Here is a tiny trained network, its code and every weight. The questions are about switching its units off for an input and a target symbol, where a switched-off unit gives its printed mean instead of its output.

import numpy as np


def w(rows, s, z=0):
    codes = np.array(rows[::2]) - 128.0
    scale = np.full(codes.shape[1], s)
    scale[-1] = z or s
    return codes * scale


def norm(h):
    return h / np.sqrt((h * h).mean(-1, keepdims=True) + 1e-5)


def f(y):
    return y / 2 * (1 + np.tanh(0.7978845608 * (y + 0.044715 * y**3)))


def softmax(a):
    e = np.exp(a - a.max(-1, keepdims=True))
    return e / e.sum(-1, keepdims=True)


def log_softmax(a):
    a = a - a.max(-1, keepdims=True)
    return a - np.log(np.exp(a).sum(-1, keepdims=True))


def net(x, mask):
    ids = ['αγδζηλξπσφψ'.index(c) for c in x.split()]
    T = len(ids)
    res = E[ids] + P[:T]
    u = 0
    for l in range(2):
        q, k, v = (norm(res) @ M[l].T for M in (Q, K, V))
        z = softmax(np.where(np.tri(T) > 0, q @ k.T / 2**0.5, -1e9)) @ v
        res = res + np.where(mask[u], z, O[l][:, -1]) @ O[l][:, :-1]
        u += 1
        y = f(norm(res) @ A[l][:, :-1].T + A[l][:, -1])
        res = res + np.where(mask[u : u + 8], y, B[l][:, -1]) @ B[l][:, :-1]
        u += 8
    return log_softmax(norm(res)[-1] @ U[:, :-1].T + U[:, -1])


Q, K, V, O, A, B = {}, {}, {}, {}, {}, {}
E = w([
[137,95,143,162],'α',
[183,135,150,90],'γ',
[156,140,118,156],'δ',
[123,254,169,197],'ζ',
[102,161,63,113],'η',
[198,222,185,106],'λ',
[68,132,147,104],'ξ',
[86,105,170,122],'π',
[152,120,74,181],'σ',
[69,132,150,99],'φ',
[176,115,79,196],'ψ',
],0.0092)
P = w([
[136,118,114,134],'0',
[124,219,247,86],'1',
[134,45,62,142],'2',
[101,148,115,165],'3',
[143,209,251,81],'4',
[142,30,51,148],'5',
[61,145,88,168],'6',
[150,211,252,76],'7',
[149,22,54,152],'8',
[39,139,78,177],'9',
],0.0025)
Q[0] = w([
[187,70,100,39],'L0H0',
[174,255,242,147],'L0H0',
],0.0079)
K[0] = w([
[184,106,41,3],'L0H0',
[2,52,88,212],'L0H0',
],0.0054)
V[0] = w([
[251,160,205,48],'L0H0',
[113,34,69,41],'L0H0',
],0.002)
O[0] = w([
[125,15,102,97,253],'L0H0',
[5,133,124,157,56],'L0H0',
],0.0032,0.00051)
A[0] = w([
[131,80,125,203,80],'L0N0',
[139,149,49,180,9],'L0N1',
[121,254,115,78,232],'L0N2',
[119,210,148,175,121],'L0N3',
[193,147,140,98,153],'L0N4',
[218,88,130,116,12],'L0N5',
[192,93,173,82,121],'L0N6',
[121,89,114,209,122],'L0N7',
],0.0068,0.0015)
B[0] = w([
[84,152,147,80,150],'L0N0',
[177,167,156,64,169],'L0N1',
[62,110,57,47,252],'L0N2',
[86,8,121,124,174],'L0N3',
[59,103,71,125,181],'L0N4',
[2,122,150,105,166],'L0N5',
[130,165,27,140,180],'L0N6',
[87,163,156,61,163],'L0N7',
],0.0047,0.0032)
Q[1] = w([
[72,102,23,2],'L1H0',
[191,251,187,78],'L1H0',
],0.0078)
K[1] = w([
[74,253,108,40],'L1H0',
[172,7,93,62],'L1H0',
],0.0081)
V[1] = w([
[153,37,116,253],'L1H0',
[33,220,86,202],'L1H0',
],0.0021)
O[1] = w([
[73,241,1,171,2],'L1H0',
[250,109,148,241,173],'L1H0',
],0.0025,0.0023)
A[1] = w([
[141,91,156,228,158],'L1N0',
[59,178,98,254,2],'L1N1',
[106,146,53,91,135],'L1N2',
[143,106,159,59,144],'L1N3',
[141,115,195,113,115],'L1N4',
[114,32,41,188,38],'L1N5',
[108,81,33,131,33],'L1N6',
[180,198,95,160,55],'L1N7',
],0.0078,0.0056)
B[1] = w([
[102,122,36,125,142],'L1N0',
[141,24,5,191,122],'L1N1',
[123,66,160,167,252],'L1N2',
[193,129,125,187,213],'L1N3',
[135,183,95,178,136],'L1N4',
[74,3,159,195,143],'L1N5',
[67,190,151,170,158],'L1N6',
[155,248,127,77,121],'L1N7',
],0.0061,0.0036)
U = w([
[129,181,208,201,120],'α',
[115,58,175,216,177],'γ',
[211,129,131,213,243],'δ',
[146,129,1,173,126],'ζ',
[74,120,41,22,7],'η',
[217,49,123,59,55],'λ',
[91,137,186,80,64],'ξ',
[60,209,96,187,72],'π',
[154,173,133,94,253],'σ',
[110,136,204,71,40],'φ',
[134,197,62,97,207],'ψ',
],0.011,0.0025)

Each question gives the input, a string of symbols that net reads in full, and the target symbol t.
The units are the heads (2 rows each of Q, K, V and O) and the neurons (one row each of A and B). Each row of codes is followed by its name. A weight is (code - 128) times the scale printed after its matrix; where a second scale follows, it is the last column's (O, A, B and U).
mask holds one flag per unit, layer by layer, with each layer's heads first. A switched-off unit (its flag False) gives its mean, the last column of its rows in O or B, instead of its output. The means were averaged over made-up inputs and are rounded, as every weight is.
A unit's drop is (log p(t) with every unit on - log p(t) with that unit switched off) / (log p(t) with every unit on - log p(t) with every unit switched off).
The circuit of an input: a set's keep is (log p(t) with only the set's units on - log p(t) with every unit switched off) / (log p(t) with every unit on - log p(t) with every unit switched off). Starting from the 12 units with the biggest drops (on a tie, the unit counted first), units are removed one at a time, each time the one whose removal leaves the highest keep (on an exact tie, the one counted first), for as long as the keep stays at least 0.8.
units of the circuit, in order: the units of the circuit, biggest drop first
unit that matters most: the unit with the biggest drop
k most important neurons: the k neurons with the biggest drops, biggest first
k most important neurons of layer l: the k neurons of layer l with the biggest drops, biggest first
drop of u: that unit's drop, to one decimal
input δ η γ π γ π λ η ξ ψ, target ψ: 4 most important neurons of layer 0	L0N2, L0N1, L0N7, L0N0
input π γ γ γ π φ, target γ: 3 most important neurons of layer 0	L0N1, L0N5, L0N2
input π ζ ξ, target ζ: 4 most important neurons of layer 1	L1N0, L1N2, L1N4, L1N6
input γ λ η φ π γ η η σ, target γ: units of the circuit, in order	L1N5
input α ξ η η ζ ζ φ ζ, target π: 4 most important neurons of layer 0	L0N3, L0N1, L0N2, L0N6
input δ ξ γ η η ξ, target γ: units of the circuit, in order	L0N5, L0N2
input η η α, target α: 2 most important neurons of layer 1	L1N4, L1N2
input σ ζ ξ δ σ γ α, target α: 2 most important neurons of layer 0	L0N7, L0N0
input ψ γ ξ ξ δ γ π γ φ, target γ: units of the circuit, in order	L0N2, L0N5
input γ α α γ γ γ ζ γ ξ δ, target δ: 4 most important neurons	L0N1, L0N3, L1N3, L0N2
input λ η ζ ψ σ ξ, target ζ: 3 most important neurons of layer 0	L0N2, L0N4, L0N5
input γ φ ξ, target γ: 4 most important neurons of layer 0	L0N1, L0N5, L0N2, L0N7
input σ δ η π, target π: 4 most important neurons of layer 0	L0N2, L0N6, L0N1, L0N5
input σ φ φ, target φ: unit that matters most	L0N1
input ξ ψ σ σ ξ γ ζ ψ π, target ζ: 4 most important neurons	L1N0, L0N2, L0N5, L1N2
input λ λ φ, target λ: 3 most important neurons of layer 1	L1N6, L1N2, L1N5
input γ σ η α γ ξ ξ ξ δ λ, target λ: 3 most important neurons	L0N2, L0N3, L0N5
input π α ξ γ α ζ, target ζ: 2 most important neurons	L1N1, L0N3
input ζ σ φ, target ζ: 2 most important neurons	L0N2, L1N0
input γ α ψ π γ ψ, target γ: unit that matters most	L1N5
input δ α ξ, target δ: 3 most important neurons	L0N5, L0N2, L0N4
input ψ ζ ξ λ φ η, target λ: 4 most important neurons	L0N1, L0N3, L0N4, L0N5
input η η ψ ξ ζ φ ψ δ, target γ: 3 most important neurons	L0N3, L0N2, L1N5
input ψ γ η, target γ: 2 most important neurons of layer 0	L0N6, L0N2
input γ γ γ ψ, target ψ: 4 most important neurons of layer 0	L0N2, L0N1, L0N7, L0N6
input π φ δ ψ α φ, target δ: 2 most important neurons	L0N5, L1N3
input ξ γ γ ξ ξ σ, target γ: most important neuron	L1N5
input λ γ γ η ζ ζ, target ζ: 2 most important neurons	L0N3, L1N1
input γ η σ γ γ λ, target λ: 3 most important neurons of layer 0	L0N2, L0N3, L0N4
input γ φ ψ, target γ: drop of L0N7	0.2
